Below are the code and all the weights of a small trained network. Each question names an input and a target symbol and asks about switching units off, where a switched-off unit gives its printed mean instead of its output.

import numpy as np


def w(rows, s, z=0):
    codes = np.array(rows[::2]) - 128.0
    scale = np.full(codes.shape[1], s)
    scale[-1] = z or s
    return codes * scale


def f(y):
    return np.maximum(y, 0)


def softmax(a):
    e = np.exp(a - a.max(-1, keepdims=True))
    return e / e.sum(-1, keepdims=True)


def log_softmax(a):
    a = a - a.max(-1, keepdims=True)
    return a - np.log(np.exp(a).sum(-1, keepdims=True))


def net(x, mask):
    ids = ['Σβδηπτφ'.index(c) for c in x.split()]
    T = len(ids)
    res = E[ids] + P[:T]
    u = 0
    for l in range(2):
        r = res
        for j in range(2):
            rows = slice(3 * j, 3 * j + 3)
            q, k, v = (r @ M[l][rows].T for M in (Q, K, V))
            z = softmax(np.where(np.tri(T) > 0, q @ k.T / 3**0.5, -1e9)) @ v
            o = O[l][rows]
            res = res + np.where(mask[u + j], z, o[:, -1]) @ o[:, :-1]
        u += 2
        y = f(res @ A[l][:, :-1].T + A[l][:, -1])
        res = res + np.where(mask[u : u + 12], y, B[l][:, -1]) @ B[l][:, :-1]
        u += 12
    return log_softmax(res[-1] @ U[:, :-1].T + U[:, -1])


Q, K, V, O, A, B = {}, {}, {}, {}, {}, {}
E = w([
[84,105,216,34],'Σ',
[82,228,30,73],'β',
[68,195,172,210],'δ',
[118,151,69,228],'η',
[168,14,163,129],'π',
[73,246,118,64],'τ',
[145,65,28,176],'φ',
],0.013)
P = w([
[11,40,130,190],'0',
[255,125,163,63],'1',
[64,71,120,118],'2',
[219,146,153,92],'3',
[83,81,101,84],'4',
[196,157,145,114],'5',
[92,95,93,70],'6',
[187,170,141,120],'7',
[98,105,76,59],'8',
[180,183,139,127],'9',
[104,121,60,57],'10',
[171,209,139,130],'11',
],0.0089)
Q[0] = w([
[146,90,16,195],'L0H0',
[125,54,150,128],'L0H0',
[59,147,114,148],'L0H0',
[141,99,129,141],'L0H1',
[250,107,98,180],'L0H1',
[116,106,146,101],'L0H1',
],0.013)
K[0] = w([
[175,97,8,169],'L0H0',
[162,19,150,151],'L0H0',
[132,150,135,184],'L0H0',
[141,103,141,145],'L0H1',
[202,74,37,164],'L0H1',
[114,62,146,67],'L0H1',
],0.013)
V[0] = w([
[112,198,235,154],'L0H0',
[123,14,249,142],'L0H0',
[198,50,156,174],'L0H0',
[132,63,31,117],'L0H1',
[212,111,60,127],'L0H1',
[92,151,150,1],'L0H1',
],0.0055)
O[0] = w([
[233,156,10,28,142],'L0H0',
[126,230,107,166,16],'L0H0',
[116,141,76,169,6],'L0H0',
[155,154,3,43,106],'L0H1',
[148,189,108,111,16],'L0H1',
[91,91,98,165,116],'L0H1',
],0.007,0.0016)
A[0] = w([
[90,65,157,187,70],'L0N0',
[94,87,133,186,3],'L0N1',
[176,58,133,81,174],'L0N2',
[185,195,125,187,103],'L0N3',
[138,139,204,219,232],'L0N4',
[151,44,177,126,164],'L0N5',
[90,111,83,153,144],'L0N6',
[159,76,176,57,93],'L0N7',
[75,167,83,134,115],'L0N8',
[2,98,170,83,94],'L0N9',
[183,98,105,45,50],'L0N10',
[63,49,139,42,137],'L0N11',
],0.0095,0.0029)
B[0] = w([
[75,98,181,221,186],'L0N0',
[64,213,181,231,162],'L0N1',
[32,101,146,232,174],'L0N2',
[241,137,182,139,191],'L0N3',
[104,88,71,70,249],'L0N4',
[233,153,141,220,161],'L0N5',
[147,205,221,107,196],'L0N6',
[127,87,182,215,171],'L0N7',
[113,174,198,197,183],'L0N8',
[199,235,69,217,252],'L0N9',
[51,1,155,188,164],'L0N10',
[67,180,129,166,237],'L0N11',
],0.0063,0.0046)
Q[1] = w([
[157,155,108,97],'L1H0',
[143,105,145,1],'L1H0',
[151,161,28,183],'L1H0',
[110,109,248,155],'L1H1',
[170,168,104,133],'L1H1',
[103,176,24,183],'L1H1',
],0.0084)
K[1] = w([
[134,185,128,103],'L1H0',
[2,178,132,190],'L1H0',
[163,67,94,97],'L1H0',
[200,127,152,134],'L1H1',
[135,195,175,62],'L1H1',
[87,90,177,134],'L1H1',
],0.0089)
V[1] = w([
[174,101,141,96],'L1H0',
[54,163,76,59],'L1H0',
[95,149,150,179],'L1H0',
[116,84,77,171],'L1H1',
[111,2,128,100],'L1H1',
[177,105,29,95],'L1H1',
],0.0076)
O[1] = w([
[155,96,87,131,103],'L1H0',
[158,168,181,109,34],'L1H0',
[204,21,242,31,184],'L1H0',
[156,184,95,123,145],'L1H1',
[99,122,78,254,8],'L1H1',
[136,75,201,187,3],'L1H1',
],0.0047,0.0069)
A[1] = w([
[116,88,160,216,150],'L1N0',
[133,177,68,82,85],'L1N1',
[170,87,161,145,50],'L1N2',
[139,147,142,212,1],'L1N3',
[74,126,202,108,46],'L1N4',
[59,139,92,137,34],'L1N5',
[124,151,104,185,171],'L1N6',
[117,174,184,140,167],'L1N7',
[102,99,136,80,132],'L1N8',
[135,4,98,141,95],'L1N9',
[145,152,90,91,166],'L1N10',
[92,100,126,120,196],'L1N11',
],0.014,0.0082)
B[1] = w([
[116,196,201,161,213],'L1N0',
[108,86,209,222,163],'L1N1',
[115,254,137,94,137],'L1N2',
[167,21,206,155,150],'L1N3',
[89,56,164,194,159],'L1N4',
[167,166,237,122,167],'L1N5',
[126,116,127,38,233],'L1N6',
[141,82,50,162,254],'L1N7',
[98,128,189,92,148],'L1N8',
[101,202,79,111,144],'L1N9',
[150,67,167,197,188],'L1N10',
[137,170,17,78,191],'L1N11',
],0.0083,0.0075)
U = w([
[78,119,235,226,43],'Σ',
[80,140,79,23,224],'β',
[184,107,203,62,151],'δ',
[188,78,137,156,70],'η',
[123,250,132,89,163],'π',
[103,43,195,69,60],'τ',
[131,84,2,112,254],'φ',
],0.0091,0.0028)

Each question gives the input, a string of symbols that net reads in full, and the target symbol t.
The units are the heads (3 rows each of Q, K, V and O) and the neurons (one row each of A and B). Each row of codes is followed by its name. A weight is (code - 128) times the scale printed after its matrix; where a second scale follows, it is the last column's (O, A, B and U).
mask holds one flag per unit, layer by layer, with each layer's heads first. A switched-off unit (its flag False) gives its mean, the last column of its rows in O or B, instead of its output. The means were averaged over made-up inputs and are rounded, as every weight is.
A unit's drop is (log p(t) with every unit on - log p(t) with that unit switched off) / (log p(t) with every unit on - log p(t) with every unit switched off).
The circuit of an input: a set's keep is (log p(t) with only the set's units on - log p(t) with every unit switched off) / (log p(t) with every unit on - log p(t) with every unit switched off). Starting from the 12 units with the biggest drops (on a tie, the unit counted first), units are removed one at a time, each time the one whose removal leaves the highest keep (on an exact tie, the one counted first), for as long as the keep stays at least 0.8.
circuit, biggest first: the units of the circuit, biggest drop first
unit that matters most: the unit with the biggest drop
top k neurons: the k neurons with the biggest drops, biggest first
top k neurons in layer l: the k neurons of layer l with the biggest drops, biggest first
heads that matter: for each layer, one digit per head in row order, 1 if its drop is at least 0.15 and else 0, layers parted by /
input δ η φ π, target π: unit that matters most -> L1N9
input δ Σ φ δ π φ δ δ φ, target β: top 2 neurons in layer 1 -> (L1N6 L1N11)
input π δ τ δ η Σ β φ η, target π: heads that matter -> 11 / 00
input η δ δ, target π: heads that matter -> 11 / 10
input δ η β η η, target β: heads that matter -> 11 / 00
input η Σ Σ δ δ π τ, target Σ: circuit, biggest first -> (L1N1 L1N10)
input Σ δ τ, target Σ: circuit, biggest first -> (L1N1 L1N10 L0N9)
input δ Σ β η φ π Σ β φ, target π: heads that matter -> 11 / 00
input τ φ η δ δ, target π: circuit, biggest first -> (L0N9 L1N10 L1N1)
input δ η δ δ π Σ η δ δ, target φ: top 2 neurons -> (L1N0 L1N5)
input π φ τ π δ δ Σ, target Σ: heads that matter -> 01 / 00
input φ η φ, target π: heads that matter -> 01 / 00
input β φ φ τ, target τ: heads that matter -> 10 / 10
input Σ β Σ τ φ τ η, target Σ: top 4 neurons -> (L0N0 L0N1 L1N0 L1N3)
input η δ π δ δ, target β: heads that matter -> 11 / 00
input φ η π δ η φ β, target Σ: circuit, biggest first -> (L1N1)
input δ φ β δ η, target Σ: top 3 neurons -> (L0N0 L1N0 L1N3)
input φ δ φ τ, target τ: top 2 neurons -> (L1N4 L0N9)
input Σ η φ η η φ π η β η π, target π: heads that matter -> 01 / 00
input φ δ η τ δ δ, target δ: top neuron -> (L0N9)
input η β Σ β δ π Σ, target π: top 2 neurons in layer 1 -> (L1N6 L1N10)
input η π φ, target Σ: top 4 neurons in layer 0 -> (L0N0 L0N1 L0N4 L0N6)
input δ η δ η η Σ δ η π, target Σ: top 3 neurons in layer 0 -> (L0N5 L0N2 L0N4)
input δ δ δ τ δ τ β φ η β τ Σ, target Σ: top 3 neurons in layer 1 -> (L1N4 L1N6 L1N0)
input δ φ δ τ π, target Σ: top 2 neurons in layer 0 -> (L0N5 L0N0)
input Σ Σ δ π φ δ π φ η τ η, target π: top 2 neurons in layer 0 -> (L0N8 L0N1)
input Σ δ π φ η η η, target β: top neuron -> (L0N9)
